Below are the code and all the weights of a small trained network. Each question names an input and a class and asks about switching units off, where a switched-off unit gives its printed mean instead of its output.

import numpy as np


def w(rows, s, z=0):
    codes = np.array(rows[::2]) - 128.0
    scale = np.full(codes.shape[1], s)
    scale[-1] = z or s
    return codes * scale


def norm(h):
    return h / np.sqrt((h * h).mean(-1, keepdims=True) + 1e-5)


def f(y):
    return y / 2 * (1 + np.tanh(0.7978845608 * (y + 0.044715 * y**3)))


def log_softmax(a):
    a = a - a.max(-1, keepdims=True)
    return a - np.log(np.exp(a).sum(-1, keepdims=True))


def net(x, mask):
    res = np.array(x, float).reshape(1, 5) / 4 @ E
    u = 0
    for l in range(4):
        y = f(norm(res) @ A[l][:, :-1].T + A[l][:, -1])
        res = res + np.where(mask[u : u + 3], y, B[l][:, -1]) @ B[l][:, :-1]
        u += 3
    return log_softmax(norm(res)[-1] @ U[:, :-1].T + U[:, -1])


A, B = {}, {}
E = w([
[139,129,51,39,184,143,78,169,57,157],'x0',
[132,98,164,71,94,127,151,97,148,77],'x1',
[104,95,255,72,59,203,94,109,148,81],'x2',
[213,92,20,116,143,73,214,40,177,33],'x3',
[126,177,199,213,109,103,101,154,131,222],'x4',
],0.0092)
A[0] = w([
[95,149,95,203,183,113,121,119,112,183,13],'0.n0',
[75,155,255,116,122,204,40,229,96,133,23],'0.n1',
[151,132,132,78,69,169,105,210,231,143,1],'0.n2',
],0.0058,0.004)
B[0] = w([
[126,220,137,105,55,78,235,199,103,43,151],'0.n0',
[96,106,149,126,87,192,133,226,163,104,253],'0.n1',
[152,163,236,145,138,126,98,2,112,237,118],'0.n2',
],0.0091,0.0058)
A[1] = w([
[133,116,166,130,113,130,153,3,237,81,1],'1.n0',
[113,87,138,111,91,127,146,147,109,145,4],'1.n1',
[156,166,105,254,143,77,107,151,101,184,18],'1.n2',
],0.0091,0.0028)
B[1] = w([
[154,34,194,125,71,102,220,2,83,104,254],'1.n0',
[112,171,108,110,72,56,99,191,129,78,129],'1.n1',
[112,219,145,160,172,81,149,148,225,145,208],'1.n2',
],0.0092,0.0066)
A[2] = w([
[118,2,133,108,50,112,107,100,162,117,90],'2.n0',
[211,133,200,159,60,159,110,126,163,204,31],'2.n1',
[73,175,200,117,86,195,101,124,65,193,3],'2.n2',
],0.0066,0.0027)
B[2] = w([
[165,184,101,232,120,154,177,139,22,149,253],'2.n0',
[66,98,68,62,150,47,52,180,92,19,178],'2.n1',
[52,84,172,254,153,128,36,178,132,205,213],'2.n2',
],0.0074,0.0042)
A[3] = w([
[101,127,254,126,92,153,3,166,126,167,113],'3.n0',
[147,73,39,93,169,129,102,115,107,98,3],'3.n1',
[153,43,120,124,31,85,132,51,168,88,44],'3.n2',
],0.0092,0.0023)
B[3] = w([
[94,16,124,112,111,164,90,223,76,138,245],'3.n0',
[145,146,122,59,121,157,45,79,119,149,159],'3.n1',
[130,137,248,182,116,161,156,75,109,119,208],'3.n2',
],0.012,0.011)
U = w([
[32,24,171,137,97,178,74,247,90,142,226],'0',
[156,66,182,137,96,143,247,54,84,77,241],'1',
[94,207,60,163,176,61,184,194,194,167,28],'2',
[143,104,42,20,174,152,54,90,102,117,1],'3',
],0.012,0.0015)

Each question gives the input, the list of numbers given to net, and the class t.
The units are the neurons (one row each of A and B). Each row of codes is followed by its name. A weight is (code - 128) times the scale printed after its matrix; where a second scale follows, it is the last column's (A, B and U).
mask holds one flag per neuron, layer by layer. A switched-off neuron (its flag False) gives its mean, the last column of its row in B, instead of its output. The means were averaged over made-up inputs and are rounded, as every weight is.
A unit's drop is (log p(t) with every unit on - log p(t) with that unit switched off) / (log p(t) with every unit on - log p(t) with every unit switched off).
The circuit of an input: a set's keep is (log p(t) with only the set's units on - log p(t) with every unit switched off) / (log p(t) with every unit on - log p(t) with every unit switched off). Starting from all 12 units, units are removed one at a time, each time the one whose removal leaves the highest keep (on an exact tie, the one counted first), for as long as the keep stays at least 0.8.
circuit, biggest first: the units of the circuit, biggest drop first
unit that matters most: the unit with the biggest drop
top k neurons: the k neurons with the biggest drops, biggest first
k most important neurons of layer l: the k neurons of layer l with the biggest drops, biggest first
drop when u is switched off: that unit's drop, to one decimal
input [-6,3,3,-3,-4], class 1: unit that matters most -> 1.n0
input [6,3,4,3,-4], class 3: circuit, biggest first -> 1.n0, 3.n1
input [7,4,5,3,-4], class 3: circuit, biggest first -> 1.n0, 3.n1
input [-7,-4,-6,1,-6], class 2: circuit, biggest first -> 1.n0, 3.n0
input [-8,-2,-6,0,-3], class 2: circuit, biggest first -> 1.n2, 3.n2
input [4,3,-8,6,2], class 3: 2 most important neurons of layer 3 -> 3.n1, 3.n2
input [-2,0,-7,3,-8], class 3: top 2 neurons -> 3.n1, 1.n0
input [0,-6,2,1,2], class 2: top 2 neurons -> 3.n0, 2.n2
input [8,5,-4,-1,6], class 2: drop when 3.n0 is switched off -> 0.1
input [4,-4,-1,0,-8], class 3: drop when 3.n2 is switched off -> 0.0
input [7,-6,-5,-3,-2], class 2: drop when 1.n2 is switched off -> 0.1
